Below are the code and all the weights of a small trained network. Each question names an input and a target symbol and asks about switching units off, where a switched-off unit gives its printed mean instead of its output.

import numpy as np


def w(rows, s, z=0):
    codes = np.array(rows[::2]) - 128.0
    scale = np.full(codes.shape[1], s)
    scale[-1] = z or s
    return codes * scale


def f(y):
    return np.maximum(y, 0)


def softmax(a):
    e = np.exp(a - a.max(-1, keepdims=True))
    return e / e.sum(-1, keepdims=True)


def log_softmax(a):
    a = a - a.max(-1, keepdims=True)
    return a - np.log(np.exp(a).sum(-1, keepdims=True))


def net(x, mask):
    ids = ['ΓΔΣΦΩαβζηθξπτψ'.index(c) for c in x.split()]
    T = len(ids)
    res = E[ids] + P[:T]
    r = res
    for j in range(2):
        rows = slice(3 * j, 3 * j + 3)
        q, k, v = (r @ M[0][rows].T for M in (Q, K, V))
        z = softmax(np.where(np.tri(T) > 0, q @ k.T / 3**0.5, -1e9)) @ v
        o = O[0][rows]
        res = res + np.where(mask[j], z, o[:, -1]) @ o[:, :-1]
    y = f(res @ A[0][:, :-1].T + A[0][:, -1])
    res = res + np.where(mask[2:10], y, B[0][:, -1]) @ B[0][:, :-1]
    return log_softmax(res[-1] @ U[:, :-1].T + U[:, -1])


Q, K, V, O, A, B = {}, {}, {}, {}, {}, {}
E = w([
[115,109,120,164],'Γ',
[154,159,125,109],'Δ',
[92,151,119,138],'Σ',
[215,220,253,122],'Φ',
[103,132,123,157],'Ω',
[98,201,55,117],'α',
[139,119,171,132],'β',
[137,131,139,134],'ζ',
[123,84,159,166],'η',
[67,152,64,164],'θ',
[127,110,112,160],'ξ',
[100,90,111,182],'π',
[90,149,111,141],'τ',
[101,134,116,155],'ψ',
],0.023)
P = w([
[154,111,145,133],'0',
[96,140,192,122],'1',
[110,193,189,171],'2',
[156,165,151,194],'3',
[216,78,114,119],'4',
[107,67,145,34],'5',
[25,135,185,101],'6',
[95,251,127,153],'7',
[239,139,123,131],'8',
[147,50,81,144],'9',
],0.019)
Q[0] = w([
[253,151,97,174],'H0',
[116,172,222,125],'H0',
[163,69,117,37],'H0',
[80,79,119,53],'H1',
[166,117,135,174],'H1',
[58,164,187,158],'H1',
],0.016)
K[0] = w([
[112,83,119,55],'H0',
[250,150,118,136],'H0',
[83,159,177,113],'H0',
[69,205,188,212],'H1',
[87,87,93,120],'H1',
[204,120,68,176],'H1',
],0.02)
V[0] = w([
[40,137,142,116],'H0',
[123,57,207,198],'H0',
[100,163,112,115],'H0',
[151,157,39,165],'H1',
[102,229,129,116],'H1',
[3,53,49,254],'H1',
],0.013)
O[0] = w([
[125,151,127,118,210],'H0',
[77,140,140,24,120],'H0',
[121,185,98,180,180],'H0',
[254,100,81,150,168],'H1',
[146,151,112,226,253],'H1',
[166,225,29,27,245],'H1',
],0.012,0.0041)
A[0] = w([
[140,109,253,55,109],'N0',
[33,152,40,174,150],'N1',
[73,171,151,42,95],'N2',
[12,130,161,65,123],'N3',
[78,86,107,232,160],'N4',
[177,44,141,187,146],'N5',
[116,148,166,203,2],'N6',
[6,158,238,178,90],'N7',
],0.0078,0.0072)
B[0] = w([
[75,141,120,118,198],'N0',
[133,82,240,132,205],'N1',
[161,26,133,145,252],'N2',
[143,95,68,233,252],'N3',
[199,154,112,61,243],'N4',
[83,163,146,83,218],'N5',
[104,52,2,71,187],'N6',
[194,184,108,127,197],'N7',
],0.0083,0.018)
U = w([
[71,216,98,105,202],'Γ',
[86,253,22,77,77],'Δ',
[114,103,158,243,117],'Σ',
[156,128,108,76,99],'Φ',
[162,132,57,17,18],'Ω',
[140,135,159,142,150],'α',
[225,115,244,58,194],'β',
[105,172,89,100,137],'ζ',
[164,125,133,79,143],'η',
[59,225,122,119,254],'θ',
[107,176,88,95,128],'ξ',
[198,142,71,171,127],'π',
[188,114,145,91,58],'τ',
[107,75,60,136,82],'ψ',
],0.0051,0.0079)

Each question gives the input, a string of symbols that net reads in full, and the target symbol t.
The units are the heads (3 rows each of Q, K, V and O) and the neurons (one row each of A and B). Each row of codes is followed by its name. A weight is (code - 128) times the scale printed after its matrix; where a second scale follows, it is the last column's (O, A, B and U).
mask holds one flag per unit, heads first, then neurons. A switched-off unit (its flag False) gives its mean, the last column of its rows in O or B, instead of its output. The means were averaged over made-up inputs and are rounded, as every weight is.
A unit's drop is (log p(t) with every unit on - log p(t) with that unit switched off) / (log p(t) with every unit on - log p(t) with every unit switched off).
The circuit of an input: a set's keep is (log p(t) with only the set's units on - log p(t) with every unit switched off) / (log p(t) with every unit on - log p(t) with every unit switched off). Starting from all 10 units, units are removed one at a time, each time the one whose removal leaves the highest keep (on an exact tie, the one counted first), for as long as the keep stays at least 0.8.
units of the circuit, in order: the units of the circuit, biggest drop first
top k neurons: the k neurons with the biggest drops, biggest first
heads that matter: for each layer, one digit per head in row order, 1 if its drop is at least 0.15 and else 0, layers parted by /
drop of u: that unit's drop, to one decimal
input π η θ ξ α α η Δ β ζ, target ψ: heads that matter -> 11
input η α α, target ψ: top neuron -> [N2]
input α η α α η π α π π, target Ω: top 2 neurons -> [N2, N1]
input θ ξ η, target Δ: heads that matter -> 01
input α α β η η η π τ η, target ψ: units of the circuit, in order -> [H1, N3, H0, N2]
input α α Φ τ θ η α, target π: units of the circuit, in order -> [N7, N4, H1, N6]
input β α η α π η ψ α, target Ω: units of the circuit, in order -> [H1, H0]
input α η β ζ Σ α β η ζ α, target Σ: top 2 neurons -> [N3, N1]
input η θ α η α α θ, target ψ: units of the circuit, in order -> [H0, N3, N2]
input π α θ Δ η ψ π Δ, target ψ: top 3 neurons -> [N3, N2, N4]
input α η α π π, target ψ: units of the circuit, in order -> [H0, H1, N3, N2]
input ζ η β α Γ, target ψ: top 2 neurons -> [N3, N2]
input θ π η α α Ω, target ψ: top 3 neurons -> [N3, N2, N4]
input π π α α θ, target Ω: top neuron -> [N2]
input β α α, target Σ: units of the circuit, in order -> [H1, N3]
input η α Δ η Σ π β, target ψ: top 3 neurons -> [N3, N2, N4]
input τ β α η ψ α Σ α Γ Γ, target θ: heads that matter -> 01
input η α η η β α Σ, target ψ: top 3 neurons -> [N3, N2, N4]
input α β β η β, target Σ: top 2 neurons -> [N3, N4]
input θ Φ π α θ ψ Φ τ, target Δ: top 3 neurons -> [N2, N3, N1]
input α α π η α ζ α Δ, target π: units of the circuit, in order -> [H0]
input β α Γ, target Σ: heads that matter -> 11
input α α β α π π, target Σ: heads that matter -> 11
input η ζ θ π Σ τ, target Δ: heads that matter -> 01
input α θ τ Ω ζ, target Δ: drop of N0 -> 0.0
input β β η α τ α ζ, target π: drop of H1 -> 0.7
input α ζ π β η α α Σ, target ψ: drop of N5 -> 0.0
input ψ β ξ α η β α η Ω, target Σ: drop of H1 -> 1.4
